z178: [  24  -66 -113   17  -27  -37   31   30   22   24   55  -11   39  -40
  -37  -47   37    2   -1  -23  -34  -12  -42    4   24   58  -31  -35
   12   40   30  -12  -25  -47  -49    6   -7  -24   49   40   -9    7
   22  -12  -31   40   30   -4    5   28   17]
z914: [ -3  11  33  21 -12   2  -5  21  -6   8 -23   9   5  13 -17 -18  -4  -1
   6   6   4 -26  14   6  14  29  -5   0 -13 -11  11  16 -20   7  22  11
  -2 -23  17 -10   0  26  -3  -1 -12 -20 -23  -1  11  -8   5]
z624: [ 37 -40   3  26  61 -36  20  39 -47 -43  36  28  39 -16  24  14  34  -3
  43 -16   6  18  -3  41  16 -23 -11 -35   9 -40 -19 -10  15 -39 -26  49
  -1 -16 -38  38 -45 -57  29  15  61  13   8  47 -51 -25  15]
z482: [ 36 -33   1  25  64 -37  19  41 -52 -42  36  31  39 -15  25  14  33  -2
  41 -18   6  18 -23  39  -7 -22 -27 -32  15 -39 -13 -13  13 -35   1  47
   9 -16 -34  38 -46 -54  28  10  58  26   9  42 -50 -26  15]
z572: [ -6  11  32  -3  -9  -4  -9   0 -24   6 -20  -9  22   8 -21 -27 -12  -2
   6   6   2 -23  12   3  14  23  -5  -3 -16  24  -7  16 -21   5  24   1
   2 -21  22  -9  -1  25  -1  10  -8 -21 -25   0   6   9  -4]
z82: [ 20 -12 -36 -10 -28  -1  -9  -9 -29   8 -21  15   0   8  16 -14 -10 -22
  33  -1 -16 -11 -23   1  14  -6  -4  -6 -18  21 -14  17  10   7   9  28
  18   0  18 -12 -25   7   3   6  10 -22 -17  -4 -31  18  -9]
z9: [ 33 -24 -22  30  61 -38  21  37 -50 -45  34  30  32 -18  25  14  39  -2
  44 -11   5  14 -16  45  -9 -20 -26 -32  12 -40 -17 -15  11 -34 -17  48
  -1 -21 -33  33 -42 -54  30  -6  61  14  16  41 -50 -25   0]
z874: [-10  12  33  15 -13   4  -6   2   0   1 -25 -12   0  11  -5   0 -14 -15
  11   3  15 -22   9  25  -4   0 -11  -6  -6  24  12  -4 -20   8  18  31
  -2 -17  13 -10   3  19  -1  -5  11 -19 -27  -2  10  -9  15]
z858: [ -5   4  14  -7 -21  21  -7 -14 -13   2 -13  -9  -2  -5   6 -23 -12 -21
   9   2   7 -20 -19   0   9  17 -23 -24 -23  26  10  17   7  13  19   0
  11   1  27 -10   2 -23  25  -9  26 -15   2  10 -12  20  -4]
z623: [ -9   8  16 -14 -21  -7  -7  -4  -3 -18 -18 -14   7   6  12  -1 -12 -19
  10   6   5 -19   6   1   1  -6  -8  -5 -16  32   9  17   6  10  18  10
  16   1  20 -10  -5  25  -5  18  -6 -19 -32  -8  -1  12  11]
z625: [ -6   2  10  -1 -13   1  -3  -4  -5   5 -12  17  10   6 -22   8  23 -14
   0   3 -17 -25   4   0  14  22  -1   2 -18   7  19  20   5  14  21  -2
  10  -5  26  -4  -7  31  -6  18 -22 -17 -26   4  -2  21  -5]
z26: [ -6  11  32  -3  -9   1  -9   0 -24   6 -20  -9  22   4 -21 -27  -9  -2
   6   6   2 -23  -5   2  14  23  -5  -3 -16  24  12  16 -21   5  24   1
   2 -21  22  -9  -1  25  -1  10  -8 -21 -25   0   6   9  -4]
[ -6   2  10  -1 -13   1  -3  -4  -5   5 -12  17  10   6 -22   8  23 -14
   0   3 -17 -25   4   0  14  22  -1   2 -18   7  19  20   5  14  21  -2
  10  -5  26  -4  -7  31  -6  18 -22 -17 -26   4  -2  21  -5] => z625
[ -3  11  33  21 -12   2  -5  21  -6   8 -23   9   5  13 -17 -18  -4  -1
   6   6   4 -26  14   6  14  29  -5   0 -13 -11  11  16 -20   7  22  11
  -2 -23  17 -10   0  26  -3  -1 -12 -20 -23  -1  11  -8   5] => z914
[ 33 -24 -22  30  61 -38  21  37 -50 -45  34  30  32 -18  25  14  39  -2
  44 -11   5  14 -16  45  -9 -20 -26 -32  12 -40 -17 -15  11 -34 -17  48
  -1 -21 -33  33 -42 -54  30  -6  61  14  16  41 -50 -25   0] => z9

z162: [   3    2  -50    1  -56    3   32 -110    1  -13  -29   72]
z401: [  2  23 -54   6 -48  47  69 -94  -5 -17 -67  57]
z653: [ -3   9 -37 -47 -39 -69  48 -75 -33   5   3   4]
z332: [   8   33  -50    1   -7   19   32 -110    1  -13  -29   72]
z312: [ -15    4  -68  -48   16    3   13 -105   -3   18  -18   83]
common z401 z162:  => [2]
common z401 z312:  => [-48]
common z162 z401:  => [2]
common z312 z162:  => [3]
common z653 z162:  => [3]
common z162 z312:  => [3]

z779: [-20  24   9 -76   9 -30 -31 -76 -33 -16 -17 -67   0   1  33]
z792: [ 19 -28  -7 -40   1  14 -19 -24  34  23  64 -14  42   2  74]
z576: [ 92 -28  -6  81   5 -11  10  61  18  11 -39  68   2   9 -59]
z80: [-26   5  44 -11  31  10  -5  12  -8   3 -50  -1  27  11 -47]
z228: [ -9   9 -46  10 -37  10 -17  -9 -26   7  63  -3  41 -11  54]
z864: [ 28 -11 -37  49 -42  10 -21  39  -6  10 -17  29  -8  -2  -5]
z645: [  8 -13  29   8  -7 -18  17   9  37  22 -30  -8 -15 -10 -18]
z385: [ 13  -2  -6 -60 -18  -6  26 -67  12 -12  35 -78  32  18   2]
z688: [ 38 -11 -36  39 -17  15   2  60   2 -11  22  51   1  -2   6]
z188: [ 38  40  23  -4   8  -3  -8 -11 -16  -4 -72  19 -27   1 -64]
common z576 z188:  => [-11]
[ -9   9 -46  10 -37  10 -17  -9 -26   7  63  -3  41 -11  54] => z228

z375: [-28   8   3 -13  20 -17  -1   1  -1  34  14   6  24  -2  22  19  -2]
z452: [-11  -2 -16  -2  -8 -72 -15  -1 -17   7  24   2  17  -9  16  35 -16]
z627: [-11  -2 -16  -3  -8 -72 -15   6   7   7  24   0  17 -13  16   1   3]
z468: [ 43   1 -12   6  13 -28   4   1   2  20 -72  -6 -16  -6   6 -22  -8]
z391: [-28   8   4 -13  20 -17  -1   1  -5  11   9  -1   0  11  10   9   3]
z673: [-28   8   2 -13  20 -17  -1   1   2  34  14   6  24  -2  22  19  -2]
[-28   8   4 -13  20 -17  -1   1  -5  11   9  -1   0  11  10   9   3] => z391
[ 43   1 -12   6  13 -28   4   1   2  20 -72  -6 -16  -6   6 -22  -8] => z468
[-28   8   3 -13  20 -17  -1   1  -1  34  14   6  24  -2  22  19  -2] => z375
[-28   8   2 -13  20 -17  -1   1   2  34  14   6  24  -2  22  19  -2] => z673
[-11  -2 -16  -3  -8 -72 -15   6   7   7  24   0  17 -13  16   1   3] => z627

z488: [-18  -5 -23 -16 -18 -16  -5 -30 -16 -37  -6]
z772: [ -7  -8  -6 -10  -6  -7  -7 -24  -8 -21  -7]
z842: [-77 -73 -78 -27 -85 -73 -82  75 -71  60 -74]
z15: [ 18 -12  16 -98  16  14  -9 -82  13 -82 -13]
z320: [-20  -3 -22 -18 -19 -19  -3 -30 -19 -42  -3]
z40: [ -43  104  -42   -6  -44  -54  104  -45  -57 -114  104]
z284: [  82  -59   77   85   88   89  -50 -110   88  -44  -59]
z951: [ 40 -19  41  25  48 -97 -12 -82  41 -47 -18]
common z40 z488:  => [-6]
common z772 z40:  => [-6]

z816: [ -2 -63  45 -35  -5  -6  -4 -10 -34]
z732: [ 65 -62  -5  19  66  15 -50  10  16]
z198: [-54 -82 104 -25 -56 -98 -39 -34 -51]
z350: [ 70 -44 -18  26  66 -52  49   4 -62]
z7: [-51  48  30 -20 -50  18 -35 -12  20]
common z198 z816:  => [-34]
common z198 z7:  => [-51]
common z7 z198:  => [-51]
common z816 z732:  => [-5]
common z7 z816:  => [-35]
common z7 z732:  => [-50]

z976: [-26  15  20  29   8  42  12 -96]
z551: [-35   7 -28   6  18  22 -34  20]
z975: [-51 -63 -77 -44  39  47 -44  32]
z600: [ 48 -41 -28   2 -49  11 -43 -66]
z161: [-21  42  22  99  16  56 -77  49]
z342: [-43  54 -44 -63  72   2 -29 -40]
z354: [-22  -1  -1  -2 -28 -24 -49  21]
common z551 z976:  => [20]
[ 48 -41 -28   2 -49  11 -43 -66] => z600
common z161 z975:  => [-77]
common z161 z551:  => [22]
common z976 z161:  => [42]
[-51 -63 -77 -44  39  47 -44  32] => z975

z44: [-122  -12  -25   -8   61   -9    5  -24]
z51: [ -78 -122  -11   -9   -5   29    3   -8]
z71: [-13  -3  -5   4 -33   0 -51 -46]
z503: [-122  -12  -25    4   61   -9   51 -123]
common z71 z503:  => [4]
common z503 z71:  => [4]
common z71 z51:  => [-5]
common z51 z71:  => [-5]

